Here is a tiny trained network, its code and every weight. The questions are about switching its units off for an input and a class, where a switched-off unit gives its printed mean instead of its output.

import numpy as np


def w(rows, s, z=0):
    codes = np.array(rows[::2]) - 128.0
    scale = np.full(codes.shape[1], s)
    scale[-1] = z or s
    return codes * scale


def f(y):
    return np.maximum(y, 0)


def log_softmax(a):
    a = a - a.max(-1, keepdims=True)
    return a - np.log(np.exp(a).sum(-1, keepdims=True))


def net(x, mask):
    res = np.array(x, float).reshape(1, 4) / 4 @ E
    y = f(res @ A[0][:, :-1].T + A[0][:, -1])
    res = res + np.where(mask, y, B[0][:, -1]) @ B[0][:, :-1]
    return log_softmax(res[-1] @ U[:, :-1].T + U[:, -1])


A, B = {}, {}
E = w([
[92,126,87,115,122,140,132,79,65,89,254],'x0',
[25,66,51,124,145,117,113,220,58,139,124],'x1',
[168,144,60,139,143,208,153,194,206,110,210],'x2',
[117,58,20,142,155,123,137,104,204,149,108],'x3',
],0.0077)
A[0] = w([
[123,143,220,128,126,117,126,176,86,130,42,145],'N0',
[74,105,131,129,130,94,130,65,59,120,82,100],'N1',
[134,158,149,125,125,148,132,152,84,114,254,134],'N2',
[117,145,178,129,129,138,126,228,81,132,130,157],'N3',
[132,133,77,129,132,148,131,181,147,125,193,194],'N4',
[167,135,96,132,130,150,131,198,231,128,106,151],'N5',
[191,176,240,128,128,141,131,106,155,124,148,117],'N6',
[118,121,167,124,123,100,123,138,113,135,65,3],'N7',
],0.023,0.0041)
B[0] = w([
[126,129,146,124,116,243,132,185,86,64,181,243],'N0',
[131,123,77,114,122,92,42,107,101,216,106,221],'N1',
[111,122,120,101,106,149,95,169,86,174,253,230],'N2',
[102,122,41,145,155,99,169,157,163,80,121,199],'N3',
[96,134,85,139,133,133,149,168,117,35,171,214],'N4',
[199,129,129,97,121,139,110,184,232,174,83,217],'N5',
[151,131,218,139,113,84,134,27,130,95,164,252],'N6',
[102,150,155,133,137,180,159,158,75,140,159,183],'N7',
],0.018,0.02)
U = w([
[150,115,60,138,161,172,188,235,203,96,69,227],'0',
[103,152,174,197,154,109,237,140,104,155,97,19],'1',
[170,101,109,115,115,40,76,82,153,232,61,124],'2',
[124,137,197,238,153,44,181,4,109,95,65,46],'3',
[75,127,186,161,181,133,253,125,109,147,77,10],'4',
[130,124,141,138,117,187,85,132,58,198,62,19],'5',
[54,119,72,134,117,186,117,183,29,91,234,172],'6',
[211,167,253,134,78,153,126,86,124,93,180,255],'7',
],0.0066,0.0032)

Each question gives the input, the list of numbers given to net, and the class t.
The units are the neurons (one row each of A and B). Each row of codes is followed by its name. A weight is (code - 128) times the scale printed after its matrix; where a second scale follows, it is the last column's (A, B and U).
mask holds one flag per neuron, in row order. A switched-off neuron (its flag False) gives its mean, the last column of its row in B, instead of its output. The means were averaged over made-up inputs and are rounded, as every weight is.
A unit's drop is (log p(t) with every unit on - log p(t) with that unit switched off) / (log p(t) with every unit on - log p(t) with every unit switched off).
The circuit of an input: a set's keep is (log p(t) with only the set's units on - log p(t) with every unit switched off) / (log p(t) with every unit on - log p(t) with every unit switched off). Starting from all 8 units, units are removed one at a time, each time the one whose removal leaves the highest keep (on an exact tie, the one counted first), for as long as the keep stays at least 0.8.
units of the circuit, in order: the units of the circuit, biggest drop first
most important unit: the unit with the biggest drop
top k neurons: the k neurons with the biggest drops, biggest first
drop when u is switched off: that unit's drop, to one decimal
input [7,7,-5,2], class 2: units of the circuit, in order : N1; N0
input [7,-1,-5,-1], class 2: units of the circuit, in order : N0; N1
input [6,-8,-3,8], class 3: top 2 neurons : N0; N2
input [-1,-7,0,7], class 7: top 3 neurons : N1; N3; N6
input [6,5,-8,-1], class 2: units of the circuit, in order : N1
input [6,0,-7,-1], class 2: top 2 neurons : N1; N4
input [-4,-6,-6,8], class 7: top 2 neurons : N7; N3
input [-1,4,1,0], class 0: units of the circuit, in order : N2; N6
input [-5,1,5,-6], class 0: top 2 neurons : N3; N5
input [-2,-4,-1,6], class 2: top 2 neurons : N0; N4
input [-4,5,8,-7], class 0: top 2 neurons : N5; N3
input [3,-4,-1,3], class 7: top 2 neurons : N1; N3
input [-6,-1,1,0], class 7: top 2 neurons : N3; N4
input [-5,1,-2,3], class 0: most important unit : N6
input [4,-7,-3,4], class 3: top 3 neurons : N0; N2; N5
input [1,3,-3,1], class 2: drop when N2 is switched off : 0.3
input [-7,1,8,3], class 0: drop when N4 is switched off : 0.0
input [1,-5,-7,8], class 2: drop when N0 is switched off : 0.2
